Each row is followed by its class.
17  -17  33  -9  -53  -13  30  4  -17  53  -39  15  9  -26  46  8  -26  -30  -9  -13  15  -39  -13  18  41  -30  -38  8  23  11  -16  -19  -4  51  13  -36  27  -8  55  28  45  71
F
25  29  19  -1  -2  15  -25  -39  -7  26  32  -3  8  -8  -24  -8  -37  -38  20  38  56  -34  5  43  -19  -1  2  -8  17  -21  11  -11  13  -10  -2  -15  -3  -43  17  13  37  -60
J
35  19  -54  31  -37  7  -61  27  -9  7  26  -12  47  -16  6  -58  -75  -55  -38  -18  5  -75  43  -32  -2  20  -13  -21  -2  -30  -5  -15  -53  -17  25  12  -3  -13  35  -5  -7  1
S
34  20  -58  1  -50  9  -43  30  -6  3  16  -9  26  -9  28  -61  -75  -57  -52  17  10  -75  54  -60  -15  11  -21  -30  2  -20  -26  -15  -38  -6  40  4  -11  -20  30  -28  11  32
M
28  31  -25  -13  -66  6  -17  12  15  -5  36  -24  40  -21  -18  -85  -48  -33  -45  -17  10  -82  32  -49  3  8  21  -18  25  -2  4  -4  -38  2  19  29  -3  -5  8  -20  14  44
F
-2  8  36  -36  -5  12  -19  -63  -21  26  27  -15  10  -4  -30  -3  -22  -21  1  40  37  -12  21  42  -25  2  -3  0  8  -12  7  7  19  -11  -15  -1  -2  -32  10  25  33  -43
T
29  -17  11  -12  -42  -5  33  19  -8  65  -11  10  -22  -28  33  15  -34  -24  14  -2  29  -31  3  1  35  -32  -25  5  6  1  -24  -14  -13  32  3  -51  19  -15  57  36  31  69
Y
19  14  -21  -35  -66  -7  -30  -2  20  15  53  -7  5  -5  -31  -84  -39  -37  -51  -15  14  -90  54  -48  -2  -2  8  -13  31  2  -4  -16  -48  -19  27  22  -23  -1  12  -33  5  24
B
17  51  25  -13  31  12  -11  -56  -6  3  16  16  -12  13  0  -14  -14  -15  -17  16  48  -32  28  88  -25  -29  -5  1  22  -6  -27  -11  24  -7  -20  -29  0  -33  22  7  8  -63
P
13  -26  35  -33  -34  15  24  30  17  84  6  14  -41  -29  44  19  -31  -5  27  5  32  -10  0  -10  38  -34  -42  6  0  -5  -30  -19  1  23  -7  -71  10  -23  57  44  56  60
D
11  -34  43  -43  -30  18  40  18  5  68  4  12  -45  -26  33  20  -27  5  17  -19  25  -11  3  -28  33  -28  -20  18  -1  -3  -31  -31  -9  39  -20  -57  2  -23  67  28  50  63
T
13  -23  39  -29  -31  12  32  12  16  75  -5  8  -17  -30  34  20  -24  -9  17  -11  27  -9  -10  -26  37  -28  -19  -3  12  -1  -16  -21  -14  67  -12  -59  6  -28  51  36  51  72
F
26  36  -28  -35  -47  -4  -38  34  13  11  41  -13  23  -14  -20  -93  -59  -21  -39  6  17  -88  48  -43  0  3  7  -9  5  -13  -12  0  -39  -26  11  12  -5  1  9  -21  17  31
D
42  -31  24  -27  -28  23  18  33  13  79  14  8  -41  -29  29  19  -48  -6  23  -12  44  -25  -2  -23  42  -20  -10  2  3  -3  -26  -38  -16  45  3  -62  12  -40  68  27  52  87
J
6  50  11  -7  14  3  -6  -49  1  -13  -10  23  -4  9  -14  -17  -3  -33  -25  16  47  -51  30  98  -18  -51  -22  -4  15  -3  -28  -16  20  0  -1  -20  7  -19  22  -8  16  -67
F
6  48  9  -23  21  6  -18  -33  10  0  8  31  -8  2  -19  -19  -17  -34  -9  33  51  -50  39  108  -17  -53  -30  4  3  -13  -30  -4  22  -32  -8  -32  -1  -20  30  9  18  -82
D
23  28  -27  -38  -55  9  -13  27  8  4  42  -16  15  -17  -29  -88  -53  -21  -49  -18  14  -86  50  -55  12  6  13  9  10  -14  -15  -8  -46  -20  3  32  -3  -2  18  -24  4  30
T
15  4  -48  6  -51  -18  -45  9  -8  11  23  -18  21  -7  19  -70  -54  -59  -63  -7  19  -59  60  -54  -8  16  -24  -23  13  -13  -11  -3  -46  -13  49  4  -15  -9  30  -20  2  -2
B
31  -37  37  -21  -36  21  18  18  10  90  32  -4  -24  -30  26  31  -29  -7  46  -9  35  -5  -7  -10  49  -22  -17  14  1  -9  -19  -41  -27  41  -24  -62  18  -29  59  53  37  67
S
12  -29  37  -26  -55  -1  42  14  -21  59  -22  18  -12  -18  39  20  -34  -16  -9  -10  25  -47  -15  19  48  -10  -39  35  6  -6  -30  -26  -9  23  4  -34  18  -11  63  33  34  81
T
23  23  36  -18  10  12  -24  -62  -11  35  33  -14  -3  11  3  -2  -26  -24  5  34  33  -10  5  43  -32  3  -8  -10  22  -15  11  -1  22  8  -15  -13  2  -39  10  22  32  -59
P
15  -31  18  -33  -51  -2  40  17  -15  66  -20  7  -22  -26  31  14  -27  -18  -9  -19  18  -33  1  8  51  -34  -27  27  10  -12  -34  -14  -10  12  4  -33  21  -20  56  30  31  63
T
49  33  -30  -26  -60  11  -19  19  6  -12  32  -10  4  -6  -26  -75  -53  -29  -36  3  12  -104  43  -51  -6  -5  9  -14  19  -9  -8  -28  -48  -4  17  25  -17  -2  9  -28  11  42
M
29  -28  32  -8  -42  -5  37  6  -17  73  -12  0  -26  -20  57  26  -39  -17  -7  -13  26  -17  -18  7  43  -26  -30  14  30  -7  -31  -23  -13  36  -9  -47  20  -24  53  32  27  71
P
23  -26  18  -10  -46  -8  26  14  -16  67  -17  7  -24  -23  30  17  -34  -20  10  0  21  -32  4  11  39  -32  -29  -1  7  2  -27  -15  -12  24  9  -48  22  -16  54  39  38  69
Y
8  56  3  -23  20  2  -11  -39  2  2  13  21  -18  -1  -10  -19  -10  -27  -10  37  57  -49  33  96  -26  -55  -13  4  4  -5  -35  -6  33  -41  -8  -22  6  -20  38  11  20  -80
D
17  28  25  -27  -4  10  -21  -53  -19  18  18  -4  -11  6  -16  12  -12  -27  13  57  49  -30  11  42  -33  -17  -1  -22  12  -14  2  -14  21  0  -3  -5  -5  -35  7  8  38  -40
M
17  24  -20  -27  -60  -13  -27  -5  7  0  36  -2  21  -3  -28  -91  -46  -35  -52  -15  8  -94  54  -47  -10  1  9  -20  29  -1  4  -13  -55  -15  34  21  -29  1  7  -30  1  15
B
-2  41  10  -18  14  11  5  -40  -13  -13  4  25  -2  9  -13  -22  -12  -22  -22  7  36  -40  36  83  -24  -33  -11  18  4  -6  -33  -14  20  -30  -6  -10  -1  -21  27  5  8  -68
T
22  -25  28  -39  -30  13  17  29  13  84  6  16  -50  -24  45  13  -33  -12  26  9  42  -17  1  -9  37  -27  -42  10  2  -5  -25  -17  -4  30  -10  -63  9  -22  54  41  64  59
D
20  -16  15  -22  -43  -9  13  23  -13  66  -32  13  -13  -27  50  12  -41  -21  -6  5  19  -37  -6  36  46  -33  -46  20  3  0  -38  -8  0  9  16  -43  25  -17  58  37  35  64
D
42  -34  28  -19  -38  18  18  10  6  91  21  -6  -26  -30  30  25  -33  -15  38  -21  39  -10  -4  0  46  -32  -19  11  6  -7  -12  -35  -24  39  -20  -55  11  -29  70  53  43  59
S
44  29  -12  -20  -59  7  -21  16  9  4  49  -18  17  -4  -6  -82  -60  -15  -36  -9  -6  -70  33  -58  -10  10  27  -15  35  -9  -4  -13  -42  -5  0  15  -3  -7  12  -19  11  16
P
21  18  11  -7  0  17  -30  -45  -4  29  43  -18  4  -4  -13  -5  -37  -41  19  34  54  -20  3  29  -27  10  12  -16  12  -18  15  -6  16  -7  8  -15  -8  -49  18  10  39  -37
J
11  52  7  -21  20  21  -5  -41  -5  -22  4  28  -28  15  -10  -5  4  -23  -7  38  66  -43  41  95  -25  -42  -16  -2  5  -2  -36  -24  21  -10  -8  -27  -8  -24  25  -2  12  -52
M
14  54  20  -3  32  13  -12  -46  -11  -13  5  22  -26  17  8  -12  -11  -3  -21  20  45  -41  25  91  -21  -25  -16  -4  25  -13  -24  -11  27  -6  -22  -22  5  -25  12  5  6  -84
P
33  24  -57  10  -48  7  -50  37  -2  12  32  -15  27  -25  7  -74  -73  -59  -31  8  19  -50  65  -71  -7  17  -17  -36  -5  -13  -9  3  -49  -4  29  -4  1  -11  35  -16  12  6
Y
27  31  22  -20  10  6  -19  -54  -6  39  17  -10  0  6  -19  -8  -20  -31  20  36  51  -27  15  59  -25  -7  -11  -18  13  -5  21  11  9  -7  -8  -9  -15  -33  0  28  32  -73
G
36  -25  5  1  -39  -4  30  24  -19  60  -23  20  -28  -19  50  15  -50  -32  -5  -19  35  -55  -19  19  48  -11  -28  23  19  -6  -28  -36  -14  34  16  -36  20  -32  54  33  30  82
J
14  36  29  -30  1  14  -13  -56  -2  32  21  -7  -3  4  -26  -3  -17  -24  18  44  50  -16  7  54  -26  -6  -1  -17  6  -14  7  3  24  -19  -10  -18  -10  -41  3  32  25  -73
G
-2  17  52  -2  -33  33  -6  14  48  25  -5  -30  52  -19  -40  28  -73  21  34  3  -64  -9  -35  39  17  -32  6  28  -2  -30  -25  3  -17  -33  4  -22  -25  -11  37  39  -6  19
D
17  9  -34  1  -44  0  -39  31  -11  4  16  -24  26  -18  -8  -63  -72  -46  -61  -10  15  -71  54  -55  3  19  -21  -13  -9  -37  -21  -6  -45  -18  26  10  -3  -13  36  -25  1  17
T
10  16  62  -5  -42  25  25  0  33  41  -1  -50  45  -17  -46  28  -70  46  26  -13  -42  -2  -29  34  18  -37  23  9  7  -11  -17  -10  -26  -20  -8  -13  -28  -22  22  38  -19  29
G
-44  1  63  -15  -26  33  19  -16  28  57  8  -35  31  -4  -61  44  -64  30  33  46  -41  -18  -25  -2  1  -18  10  -7  5  -55  -18  -12  -35  -11  -11  -24  -45  -28  14  23  0  55
M
20  29  36  -9  13  12  -28  -55  -13  30  24  2  4  13  -6  -10  -28  -21  4  30  32  -20  9  41  -30  3  -7  -14  31  -21  14  2  14  4  -20  -13  -7  -36  -5  21  34  -68
P
34  30  -47  7  -33  0  -47  28  -7  16  4  -14  16  -13  9  -58  -68  -43  -52  0  25  -77  52  -47  -6  14  -25  -39  -4  -5  -18  -3  -41  -18  34  5  -5  -8  30  -20  -2  12
G
18  15  43  -12  3  16  -27  -66  -13  35  33  -15  5  -2  -4  0  -28  -34  12  33  33  5  6  40  -27  -2  -6  -15  32  -15  15  4  23  2  -19  -17  -3  -40  15  28  37  -62
P
9  68  5  -18  25  5  -13  -28  -2  -15  -6  41  -16  14  -6  -23  -16  -22  -12  29  50  -67  32  109  -29  -39  -28  2  -1  -13  -28  -8  24  -30  3  -24  2  -15  19  8  15  -82
D
38  -33  44  -19  -29  19  28  16  9  84  12  5  -49  -21  49  32  -31  -2  20  -9  30  -4  -10  -17  31  -15  -23  10  22  -8  -18  -23  -6  57  -29  -61  10  -34  58  44  48  56
P
13  46  5  4  23  10  -13  -52  -10  -11  9  18  0  16  -20  -10  -4  -24  -4  8  47  -36  24  114  -16  -32  -12  18  7  -19  -18  -23  19  -24  -28  -16  2  -18  25  23  -4  -83
S
43  26  -50  17  -34  16  -51  30  -10  4  23  -4  16  -11  36  -60  -75  -46  -59  -15  8  -63  43  -59  -10  25  -17  -30  14  -16  -17  -8  -43  -5  33  10  0  -16  33  -21  8  11
P
21  -21  14  -14  -43  -6  30  17  -15  66  -21  14  -30  -25  34  11  -28  -28  9  -1  33  -27  9  9  34  -29  -26  3  6  6  -27  -14  -7  32  3  -49  22  -18  65  38  36  70
Y
23  14  -21  -25  -63  -11  -21  2  13  7  46  -9  8  -8  -24  -94  -35  -37  -48  -23  25  -80  57  -45  -3  5  16  -9  31  5  0  -11  -49  -12  26  20  -25  -7  5  -23  5  25
B
4  60  0  -26  21  5  -13  -36  -2  -13  3  35  -24  6  -7  -22  -4  -21  -17  30  54  -52  33  107  -17  -53  -25  5  2  -9  -36  -9  35  -43  -4  -23  5  -15  25  1  19  -87
D
27  10  -55  18  -48  16  -50  22  -8  14  40  -15  23  -23  14  -52  -72  -57  -31  -10  7  -67  40  -42  9  22  -26  -17  0  -36  -6  -22  -52  -17  18  5  0  -12  45  -6  7  0
S
-53  20  69  -19  -24  25  -4  -2  35  68  8  -27  49  -13  -59  29  -83  29  28  43  -39  -13  -30  16  12  -11  -7  5  -2  -48  -13  4  -31  -22  -11  -17  -29  -20  6  27  -9  35
D
17  -37  33  -24  -42  19  25  10  21  74  -3  4  -13  -15  37  16  -25  -16  12  -1  26  -13  -7  -12  35  -28  -20  -9  14  3  -22  -17  -10  48  6  -54  9  -28  55  39  58  77
F
13  32  35  -17  -4  10  -40  -38  3  40  28  0  14  -5  -17  -15  -34  -42  21  58  47  -23  17  61  -24  -18  -23  -13  11  -14  9  10  24  -23  -3  -15  0  -36  8  26  45  -79
D
27  -43  28  -16  -29  18  19  15  2  93  23  5  -26  -24  34  36  -26  -8  30  -15  35  -11  -6  -6  43  -17  -25  8  0  -12  -12  -39  -15  41  -25  -54  16  -28  67  59  41  65
S
41  -39  33  -8  -27  21  23  23  12  77  15  5  -27  -26  18  34  -30  -13  40  -18  40  -11  -4  1  46  -29  -20  12  0  -11  -18  -40  -30  44  -23  -57  15  -24  65  60  30  61
S
16  24  40  -23  13  4  -19  -66  -13  38  12  -11  -3  3  -32  -1  -16  -18  11  42  53  -23  8  43  -29  0  -8  -29  4  -11  18  0  27  -11  -12  -16  -15  -37  1  33  32  -60
G
19  14  40  -7  11  13  -23  -60  -11  38  32  -20  -6  7  -5  3  -19  -19  10  30  22  3  8  32  -34  -4  -14  -17  26  -9  19  -1  20  10  -22  -9  2  -32  8  27  33  -68
P
37  -25  15  -6  -46  -2  32  25  -20  56  -17  9  -9  -32  49  12  -54  -20  5  -13  32  -44  -15  14  42  -15  -15  17  13  3  -24  -31  -10  30  19  -43  21  -29  61  22  39  92
J
38  20  -58  17  -44  -7  -56  34  -14  18  25  -17  19  -33  2  -68  -83  -61  -53  -2  29  -77  50  -64  1  21  -11  -19  3  -22  -19  -20  -52  -7  30  0  2  -28  37  -39  6  22
J
-38  6  67  6  -24  29  7  -10  30  63  13  -40  52  -8  -67  20  -83  17  32  23  -30  -12  -37  -2  10  3  17  9  8  -51  -9  -12  -30  -18  -4  -28  -34  -33  20  20  -4  55
J
-4  16  46  -17  -7  -3  -24  -79  -17  23  33  1  5  0  -23  -7  -8  -44  1  30  53  -21  23  50  -38  5  -15  -14  19  2  21  -8  19  -2  11  -12  -17  -30  25  24  33  -64
B
2  48  23  -7  13  -12  0  -61  -12  -22  4  45  -8  19  -14  -18  8  -31  -20  6  53  -59  33  100  -35  -28  -12  4  17  -1  -16  -24  15  -17  14  -26  -18  -19  17  7  5  -88
B
22  24  -51  9  -40  -11  -59  44  -7  16  13  -12  30  -22  20  -74  -74  -61  -47  8  16  -72  55  -47  0  2  -31  -25  -2  -24  -23  4  -37  -31  39  -5  6  -6  43  -12  21  -2
D
8  1  42  20  -36  34  5  5  34  41  18  -47  58  -19  -55  39  -66  42  36  -17  -55  -7  -39  41  37  -32  21  29  7  -45  -12  -19  -42  -25  -26  -2  -24  -16  29  48  -23  9
S
33  -30  10  2  -39  0  23  12  -19  65  -18  22  -15  -11  40  24  -35  -31  2  -26  35  -47  -13  44  55  -21  -42  18  10  -23  -16  -36  -22  26  -1  -35  16  -21  54  48  24  56
S
36  28  -50  6  -38  0  -40  23  -8  15  7  -16  15  -21  14  -64  -67  -42  -46  -3  18  -79  51  -52  -2  4  -27  -40  1  -6  -14  -4  -42  -23  30  0  -10  -6  42  -16  11  -2
G
45  40  -34  -26  -58  13  -18  21  7  -4  30  -8  13  -6  -10  -76  -57  -22  -41  -3  13  -96  45  -51  -11  -5  12  -19  15  -7  -10  -24  -46  -3  18  20  -23  -9  16  -30  12  47
M
4  15  53  -7  -50  43  11  -2  35  20  4  -38  43  -26  -41  43  -66  26  33  -3  -66  -20  -35  15  16  -33  17  14  8  -24  -17  -22  -23  -13  6  -12  -35  -20  41  27  -7  52
M
-16  -1  62  17  -54  28  21  -5  39  26  -5  -45  80  -25  -41  33  -63  33  17  -15  -74  11  -44  21  21  -31  17  11  16  -18  -9  -10  -29  3  -4  -8  -28  -17  29  35  -8  34
F
14  26  -47  0  -44  -2  -59  38  -2  18  22  -19  16  -31  8  -76  -78  -57  -45  13  13  -65  56  -51  -1  2  -22  -21  1  -22  -27  5  -30  -35  28  6  5  -13  39  -17  20  1
D
23  -3  59  20  -27  40  14  5  39  28  3  -31  47  -1  -23  30  -80  49  16  -12  -64  3  -42  19  9  -21  19  18  22  -30  -24  -10  -28  -8  -16  -13  -38  -25  7  28  -10  27
P
-36  0  85  -1  -19  37  10  -29  33  65  19  -38  55  -1  -44  29  -77  40  28  32  -51  9  -44  -8  0  1  19  2  24  -41  -15  -1  -24  -13  -28  -24  -40  -27  12  31  -3  43
P
38  -30  50  -25  -22  18  33  20  6  80  16  7  -50  -21  37  32  -37  4  20  -16  26  -19  -7  -17  29  -12  -17  3  12  -13  -22  -33  -18  59  -15  -64  14  -37  55  46  45  76
P
2  19  43  -23  -9  -4  -22  -66  -12  38  36  3  0  2  -20  -9  -10  -44  5  22  56  -25  23  47  -28  -6  -8  -19  22  -3  20  -8  12  -5  19  -9  -12  -39  9  24  34  -60
B
-44  16  68  -20  -22  35  12  -20  25  55  5  -25  40  1  -58  35  -68  32  32  39  -44  -33  -32  5  7  -12  8  -3  5  -51  -16  -16  -36  -13  0  -22  -48  -26  6  18  1  69
M
0  53  21  -4  15  12  -7  -55  5  -14  -5  24  8  10  -11  -16  -5  -32  -19  14  53  -34  20  90  -19  -44  -14  -6  15  -4  -28  -16  25  -4  -4  -25  -4  -23  28  3  20  -65
F
